Below are the code and all the weights of a small trained network. Each question names an input and a class and asks about switching units off, where a switched-off unit gives its printed mean instead of its output.

import numpy as np


def w(rows, s, z=0):
    codes = np.array(rows[::2]) - 128.0
    scale = np.full(codes.shape[1], s)
    scale[-1] = z or s
    return codes * scale


def f(y):
    return np.maximum(y, 0)


def log_softmax(a):
    a = a - a.max(-1, keepdims=True)
    return a - np.log(np.exp(a).sum(-1, keepdims=True))


def net(x, mask):
    res = np.array(x, float).reshape(1, 6) / 4 @ E
    y = f(res @ A[0][:, :-1].T + A[0][:, -1])
    res = res + np.where(mask, y, B[0][:, -1]) @ B[0][:, :-1]
    return log_softmax(res[-1] @ U[:, :-1].T + U[:, -1])


A, B = {}, {}
E = w([
[167,176,84,88,48,145,144],'x0',
[156,117,64,188,143,199,102],'x1',
[171,169,254,119,118,152,136],'x2',
[156,230,112,158,129,81,117],'x3',
[185,126,138,86,206,154,116],'x4',
[33,165,117,103,119,146,167],'x5',
],0.0078)
A[0] = w([
[5,111,115,134,137,180,136,56],'n0',
[93,70,204,142,84,157,131,97],'n1',
[160,144,143,137,148,110,115,57],'n2',
[161,48,87,82,132,170,134,132],'n3',
[156,121,118,210,222,175,118,195],'n4',
[97,118,94,114,146,140,128,71],'n5',
[95,151,116,91,117,136,143,240],'n6',
[164,193,167,121,112,180,131,81],'n7',
[97,188,93,37,91,172,146,253],'n8',
[83,175,53,179,88,67,133,165],'n9',
[79,143,104,157,152,150,141,177],'n10',
[176,121,13,187,74,186,121,213],'n11',
[153,140,64,140,123,130,113,122],'n12',
[124,97,111,119,141,170,128,143],'n13',
[102,113,103,87,105,114,141,173],'n14',
],0.017,0.0012)
B[0] = w([
[51,140,37,208,122,129,118,216],'n0',
[103,66,191,40,80,118,188,188],'n1',
[173,147,107,160,162,104,145,160],'n2',
[130,34,107,193,129,128,73,194],'n3',
[148,146,92,14,163,86,75,223],'n4',
[166,92,135,153,151,150,118,167],'n5',
[131,145,98,152,96,86,98,174],'n6',
[186,164,189,195,115,142,179,188],'n7',
[221,156,75,115,74,103,91,210],'n8',
[145,16,110,88,125,126,48,241],'n9',
[130,77,143,185,98,119,122,177],'n10',
[70,150,28,139,109,127,253,247],'n11',
[64,106,126,120,113,121,167,183],'n12',
[137,89,105,141,96,114,108,166],'n13',
[168,92,94,128,181,151,99,175],'n14',
],0.024,0.013)
U = w([
[168,99,126,96,114,98,47,196],'0',
[147,197,175,80,207,130,75,35],'1',
[172,230,142,195,126,150,181,155],'2',
[131,126,254,110,126,169,177,133],'3',
[87,173,149,136,150,210,121,4],'4',
[68,95,102,196,153,150,121,113],'5',
[61,133,104,83,133,120,203,181],'6',
[56,161,184,175,102,155,161,31],'7',
],0.0079,0.0026)

Each question gives the input, the list of numbers given to net, and the class t.
The units are the neurons (one row each of A and B). Each row of codes is followed by its name. A weight is (code - 128) times the scale printed after its matrix; where a second scale follows, it is the last column's (A, B and U).
mask holds one flag per neuron, in row order. A switched-off neuron (its flag False) gives its mean, the last column of its row in B, instead of its output. The means were averaged over made-up inputs and are rounded, as every weight is.
A unit's drop is (log p(t) with every unit on - log p(t) with that unit switched off) / (log p(t) with every unit on - log p(t) with every unit switched off).
The circuit of an input: a set's keep is (log p(t) with only the set's units on - log p(t) with every unit switched off) / (log p(t) with every unit on - log p(t) with every unit switched off). Starting from the 12 units with the biggest drops (on a tie, the unit counted first), units are removed one at a time, each time the one whose removal leaves the highest keep (on an exact tie, the one counted first), for as long as the keep stays at least 0.8.
circuit, biggest first: the units of the circuit, biggest drop first
top k neurons: the k neurons with the biggest drops, biggest first
drop when u is switched off: that unit's drop, to one decimal
input [1,-3,3,0,3,6], class 2: top neuron -> (n9)
input [5,-2,4,-2,7,6], class 2: circuit, biggest first -> (n9, n7)
input [2,-8,-5,-4,2,-7], class 5: top 2 neurons -> (n4, n8)
input [-6,-7,7,6,-7,6], class 3: circuit, biggest first -> (n11, n1, n4, n3)
input [-4,4,-3,-5,-7,-6], class 6: top 3 neurons -> (n11, n1, n4)
input [-5,8,5,4,7,6], class 1: top 2 neurons -> (n4, n9)
input [4,4,0,-4,4,-2], class 5: top 2 neurons -> (n3, n1)
input [-4,8,-6,-2,1,-6], class 6: top 2 neurons -> (n11, n4)
input [8,-6,-7,4,4,-7], class 6: top 3 neurons -> (n11, n12, n0)
input [3,-4,-7,-6,4,-1], class 5: top 2 neurons -> (n4, n9)
input [-2,1,5,3,-6,-5], class 3: top 3 neurons -> (n11, n0, n8)
input [4,2,5,-4,-7,6], class 0: top 4 neurons -> (n8, n11, n1, n12)
input [3,2,-8,1,4,-2], class 6: top 2 neurons -> (n11, n0)
input [-8,-4,0,-5,-1,-4], class 6: circuit, biggest first -> (n1)
input [-1,-6,1,8,-6,8], class 0: drop when n11 is switched off -> 0.0
input [-8,7,-3,-3,-6,-4], class 6: drop when n4 is switched off -> 0.9
input [4,0,2,-2,-6,6], class 0: drop when n11 is switched off -> 0.1
